Below are the code and all the weights of a small trained network. Each question names an input and a class and asks about switching units off, where a switched-off unit gives its printed mean instead of its output.

import numpy as np


def w(rows, s, z=0):
    codes = np.array(rows[::2]) - 128.0
    scale = np.full(codes.shape[1], s)
    scale[-1] = z or s
    return codes * scale


def norm(h):
    return h / np.sqrt((h * h).mean(-1, keepdims=True) + 1e-5)


def f(y):
    return y / 2 * (1 + np.tanh(0.7978845608 * (y + 0.044715 * y**3)))


def log_softmax(a):
    a = a - a.max(-1, keepdims=True)
    return a - np.log(np.exp(a).sum(-1, keepdims=True))


def net(x, mask):
    res = np.array(x, float).reshape(1, 4) / 4 @ E
    u = 0
    for l in range(3):
        y = f(norm(res) @ A[l][:, :-1].T + A[l][:, -1])
        res = res + np.where(mask[u : u + 12], y, B[l][:, -1]) @ B[l][:, :-1]
        u += 12
    return log_softmax(norm(res)[-1] @ U[:, :-1].T + U[:, -1])


A, B = {}, {}
E = w([
[86,4,206,199],'x0',
[38,104,99,22],'x1',
[184,43,57,162],'x2',
[26,131,68,177],'x3',
],0.0047)
A[0] = w([
[57,101,174,39,63],'L0N1',
[87,75,192,80,53],'L0N2',
[177,45,192,42,167],'L0N3',
[166,56,60,196,92],'L0N4',
[136,113,3,49,113],'L0N5',
[101,170,141,33,29],'L0N6',
[173,128,106,8,32],'L0N7',
[134,166,40,29,7],'L0N8',
[151,158,34,175,83],'L0N9',
[87,90,191,58,86],'L0N10',
[2,255,255,121,187],'L0N11',
[44,98,137,174,216],'L0N12',
],0.0077,0.002)
B[0] = w([
[177,121,106,201,168],'L0N1',
[161,132,76,131,153],'L0N2',
[225,126,113,48,193],'L0N3',
[47,238,180,134,178],'L0N4',
[152,159,20,108,186],'L0N5',
[106,145,124,198,156],'L0N6',
[132,62,162,250,162],'L0N7',
[113,62,115,164,174],'L0N8',
[131,24,94,91,150],'L0N9',
[148,122,54,155,159],'L0N10',
[68,170,160,1,253],'L0N11',
[20,160,107,128,191],'L0N12',
],0.0053,0.0055)
A[1] = w([
[212,70,160,129,46],'L1N1',
[176,49,159,79,63],'L1N2',
[166,115,100,52,132],'L1N3',
[198,135,216,73,91],'L1N4',
[188,237,229,27,189],'L1N5',
[93,145,94,224,220],'L1N6',
[105,60,88,96,10],'L1N7',
[253,122,220,164,143],'L1N8',
[106,132,162,213,5],'L1N9',
[100,100,160,28,110],'L1N10',
[189,113,132,211,162],'L1N11',
[238,92,40,72,108],'L1N12',
],0.0069,0.0016)
B[1] = w([
[181,162,159,82,163],'L1N1',
[159,95,125,115,153],'L1N2',
[208,121,125,197,170],'L1N3',
[207,93,239,37,186],'L1N4',
[239,111,167,15,254],'L1N5',
[155,200,53,60,170],'L1N6',
[144,180,120,161,135],'L1N7',
[164,200,89,96,214],'L1N8',
[104,244,176,165,123],'L1N9',
[115,127,78,125,173],'L1N10',
[70,235,37,90,154],'L1N11',
[117,118,22,254,222],'L1N12',
],0.0048,0.0045)
A[2] = w([
[87,146,74,90,109],'L2N1',
[141,108,161,122,124],'L2N2',
[205,135,171,146,89],'L2N3',
[111,146,161,182,125],'L2N4',
[142,44,105,97,126],'L2N5',
[126,112,4,80,254],'L2N6',
[118,158,172,184,87],'L2N7',
[117,154,84,94,161],'L2N8',
[82,131,183,76,22],'L2N9',
[61,59,102,29,170],'L2N10',
[126,128,96,116,101],'L2N11',
[80,120,132,195,136],'L2N12',
],0.014,0.0034)
B[2] = w([
[76,132,226,84,184],'L2N1',
[137,37,87,132,132],'L2N2',
[139,115,141,67,172],'L2N3',
[95,165,39,125,130],'L2N4',
[140,166,96,168,150],'L2N5',
[164,112,187,164,255],'L2N6',
[166,132,85,93,128],'L2N7',
[100,165,201,191,176],'L2N8',
[115,128,153,175,156],'L2N9',
[123,124,182,186,206],'L2N10',
[143,140,167,131,140],'L2N11',
[78,92,59,2,157],'L2N12',
],0.0064,0.01)
U = w([
[170,112,63,202,149],'0',
[28,152,31,59,3],'1',
[7,148,234,127,205],'2',
[220,120,169,3,142],'3',
],0.011,0.0039)

Each question gives the input, the list of numbers given to net, and the class t.
The units are the neurons (one row each of A and B). Each row of codes is followed by its name. A weight is (code - 128) times the scale printed after its matrix; where a second scale follows, it is the last column's (A, B and U).
mask holds one flag per neuron, layer by layer. A switched-off neuron (its flag False) gives its mean, the last column of its row in B, instead of its output. The means were averaged over made-up inputs and are rounded, as every weight is.
A unit's drop is (log p(t) with every unit on - log p(t) with that unit switched off) / (log p(t) with every unit on - log p(t) with every unit switched off).
The circuit of an input: a set's keep is (log p(t) with only the set's units on - log p(t) with every unit switched off) / (log p(t) with every unit on - log p(t) with every unit switched off). Starting from the 12 units with the biggest drops (on a tie, the unit counted first), units are removed one at a time, each time the one whose removal leaves the highest keep (on an exact tie, the one counted first), for as long as the keep stays at least 0.8.
units of the circuit, in order: the units of the circuit, biggest drop first
k most important neurons: the k neurons with the biggest drops, biggest first
top k neurons in layer l: the k neurons of layer l with the biggest drops, biggest first
drop of u: that unit's drop, to one decimal
input [1,0,3,0], class 2: units of the circuit, in order : (L0N4)
input [6,7,3,0], class 0: units of the circuit, in order : (L0N11, L2N5)
input [-3,-7,4,7], class 2: units of the circuit, in order : (L0N4, L1N12)
input [-4,-8,8,7], class 2: 2 most important neurons : (L0N4, L0N3)
input [7,0,-1,8], class 1: units of the circuit, in order : (L2N12, L2N8)
input [-3,3,4,5], class 2: 2 most important neurons : (L2N1, L0N3)
input [7,8,-6,-5], class 3: 3 most important neurons : (L0N3, L1N5, L0N1)
input [6,4,-3,-4], class 3: 2 most important neurons : (L0N3, L0N5)
input [-1,-6,1,4], class 1: 2 most important neurons : (L1N9, L0N4)
input [-2,-6,2,8], class 2: 2 most important neurons : (L1N6, L0N9)
input [-1,8,6,5], class 2: top 2 neurons in layer 2 : (L2N1, L2N6)
input [-1,-1,8,1], class 2: top 2 neurons in layer 0 : (L0N4, L0N3)
input [-7,5,4,-6], class 0: drop of L1N3 : 0.0
input [-6,-6,6,-1], class 0: units of the circuit, in order : (L1N12)
input [-7,-1,0,8], class 2: drop of L2N1 : 0.2
input [-5,4,-5,-2], class 2: drop of L0N3 : 0.2
